Below are the code and all the weights of a small trained network. Each question names an input and a target symbol and asks about switching units off, where a switched-off unit gives its printed mean instead of its output.

import numpy as np


def w(rows, s, z=0):
    codes = np.array(rows[::2]) - 128.0
    scale = np.full(codes.shape[1], s)
    scale[-1] = z or s
    return codes * scale


def norm(h):
    return h / np.sqrt((h * h).mean(-1, keepdims=True) + 1e-5)


def f(y):
    return y / 2 * (1 + np.tanh(0.7978845608 * (y + 0.044715 * y**3)))


def softmax(a):
    e = np.exp(a - a.max(-1, keepdims=True))
    return e / e.sum(-1, keepdims=True)


def log_softmax(a):
    a = a - a.max(-1, keepdims=True)
    return a - np.log(np.exp(a).sum(-1, keepdims=True))


def net(x, mask):
    ids = ['αβγδεη'.index(c) for c in x.split()]
    T = len(ids)
    res = E[ids] + P[:T]
    u = 0
    for l in range(2):
        q, k, v = (norm(res) @ M[l].T for M in (Q, K, V))
        z = softmax(np.where(np.tri(T) > 0, q @ k.T / 3**0.5, -1e9)) @ v
        res = res + np.where(mask[u], z, O[l][:, -1]) @ O[l][:, :-1]
        u += 1
        y = f(norm(res) @ A[l][:, :-1].T + A[l][:, -1])
        res = res + np.where(mask[u : u + 4], y, B[l][:, -1]) @ B[l][:, :-1]
        u += 4
    return log_softmax(norm(res)[-1] @ U[:, :-1].T + U[:, -1])


Q, K, V, O, A, B = {}, {}, {}, {}, {}, {}
E = w([
[112,128,238,126],'α',
[220,114,103,149],'β',
[128,72,163,141],'γ',
[88,207,133,181],'δ',
[171,175,73,106],'ε',
[178,131,198,254],'η',
],0.018)
P = w([
[40,145,204,44],'0',
[116,155,164,69],'1',
[127,138,138,86],'2',
[155,119,121,100],'3',
[159,101,87,120],'4',
[170,96,78,127],'5',
[174,75,68,146],'6',
[225,84,43,143],'7',
[224,67,31,159],'8',
[253,81,21,138],'9',
],0.0071)
Q[0] = w([
[185,137,112,43],'0.h0',
[115,79,235,97],'0.h0',
[1,152,162,26],'0.h0',
],0.0085)
K[0] = w([
[119,113,118,110],'0.h0',
[75,124,193,172],'0.h0',
[94,129,144,11],'0.h0',
],0.011)
V[0] = w([
[63,108,255,17],'0.h0',
[59,89,173,190],'0.h0',
[157,203,113,229],'0.h0',
],0.0052)
O[0] = w([
[110,15,166,153,2],'0.h0',
[69,120,61,254,30],'0.h0',
[174,140,138,240,190],'0.h0',
],0.0069,0.0034)
A[0] = w([
[168,132,92,9,73],'0.n0',
[145,244,217,162,89],'0.n1',
[170,2,164,155,157],'0.n2',
[181,75,68,110,7],'0.n3',
],0.0094,0.0019)
B[0] = w([
[154,142,194,176,254],'0.n0',
[1,170,56,148,189],'0.n1',
[164,110,88,158,242],'0.n2',
[74,128,132,62,200],'0.n3',
],0.0076,0.0048)
Q[1] = w([
[244,96,141,162],'1.h0',
[247,94,205,122],'1.h0',
[253,196,207,218],'1.h0',
],0.012)
K[1] = w([
[118,133,69,196],'1.h0',
[116,165,94,155],'1.h0',
[145,174,8,178],'1.h0',
],0.017)
V[1] = w([
[195,94,173,254],'1.h0',
[205,133,121,97],'1.h0',
[98,52,49,71],'1.h0',
],0.0088)
O[1] = w([
[199,192,203,252,211],'1.h0',
[67,37,254,81,170],'1.h0',
[239,102,129,87,2],'1.h0',
],0.006,0.0053)
A[1] = w([
[137,122,150,83,2],'1.n0',
[34,213,101,146,101],'1.n1',
[114,134,105,2,86],'1.n2',
[36,144,136,168,230],'1.n3',
],0.0089,0.0061)
B[1] = w([
[142,235,249,21,79],'1.n0',
[243,179,78,1,167],'1.n1',
[163,92,174,87,154],'1.n2',
[11,193,55,92,253],'1.n3',
],0.0089,0.0027)
U = w([
[88,107,118,149,226],'α',
[170,109,153,158,166],'β',
[175,61,99,155,134],'γ',
[117,102,3,115,123],'δ',
[145,113,116,85,118],'ε',
[138,166,103,229,2],'η',
],0.013,0.0073)

Each question gives the input, a string of symbols that net reads in full, and the target symbol t.
The units are the heads (3 rows each of Q, K, V and O) and the neurons (one row each of A and B). Each row of codes is followed by its name. A weight is (code - 128) times the scale printed after its matrix; where a second scale follows, it is the last column's (O, A, B and U).
mask holds one flag per unit, layer by layer, with each layer's heads first. A switched-off unit (its flag False) gives its mean, the last column of its rows in O or B, instead of its output. The means were averaged over made-up inputs and are rounded, as every weight is.
A unit's drop is (log p(t) with every unit on - log p(t) with that unit switched off) / (log p(t) with every unit on - log p(t) with every unit switched off).
The circuit of an input: a set's keep is (log p(t) with only the set's units on - log p(t) with every unit switched off) / (log p(t) with every unit on - log p(t) with every unit switched off). Starting from all 10 units, units are removed one at a time, each time the one whose removal leaves the highest keep (on an exact tie, the one counted first), for as long as the keep stays at least 0.8.
units of the circuit, in order: the units of the circuit, biggest drop first
most important unit: the unit with the biggest drop
k most important neurons: the k neurons with the biggest drops, biggest first
k most important neurons of layer l: the k neurons of layer l with the biggest drops, biggest first
drop when u is switched off: that unit's drop, to one decimal
input β β β γ, target γ: units of the circuit, in order -> 0.n2
input ε ε β γ γ γ β β β ε, target β: units of the circuit, in order -> 1.h0, 1.n3, 0.n0
input δ η α γ η γ γ γ ε, target η: 2 most important neurons of layer 1 -> 1.n1, 1.n2
input γ β β β α η β δ, target δ: 2 most important neurons of layer 0 -> 0.n1, 0.n0
input β β β η γ β α, target η: 4 most important neurons -> 0.n1, 0.n2, 0.n3, 1.n3
input γ γ β β γ δ α γ, target δ: units of the circuit, in order -> 1.h0, 0.n0
input β β δ α δ β β α, target δ: 2 most important neurons -> 0.n1, 0.n0
input α γ β β γ ε β δ, target δ: units of the circuit, in order -> 1.n1, 0.n1
input β ε ε γ δ ε γ, target δ: units of the circuit, in order -> 1.h0, 0.n1
input β β ε, target ε: units of the circuit, in order -> 1.h0, 1.n2
input ε β γ γ β γ β η γ, target η: units of the circuit, in order -> 1.h0, 0.h0
input ε ε β β β η β β β γ, target η: units of the circuit, in order -> 1.h0, 0.n1, 0.h0
input β δ δ β β δ β α, target δ: 2 most important neurons -> 0.n1, 0.n3
input ε α γ, target γ: most important unit -> 0.h0
input γ β ε γ β γ γ β α ε, target β: 3 most important neurons of layer 0 -> 0.n0, 0.n1, 0.n2
input η β β ε α β ε η ε, target η: 2 most important neurons of layer 0 -> 0.n0, 0.n1
input η β β β γ β γ α η α, target η: drop when 0.n3 is switched off -> 0.1
input ε ε δ β, target δ: drop when 0.n1 is switched off -> 1.7
input ε δ δ β, target δ: drop when 0.n1 is switched off -> 0.7
input α ε ε ε ε, target ε: most important neuron -> 0.n2
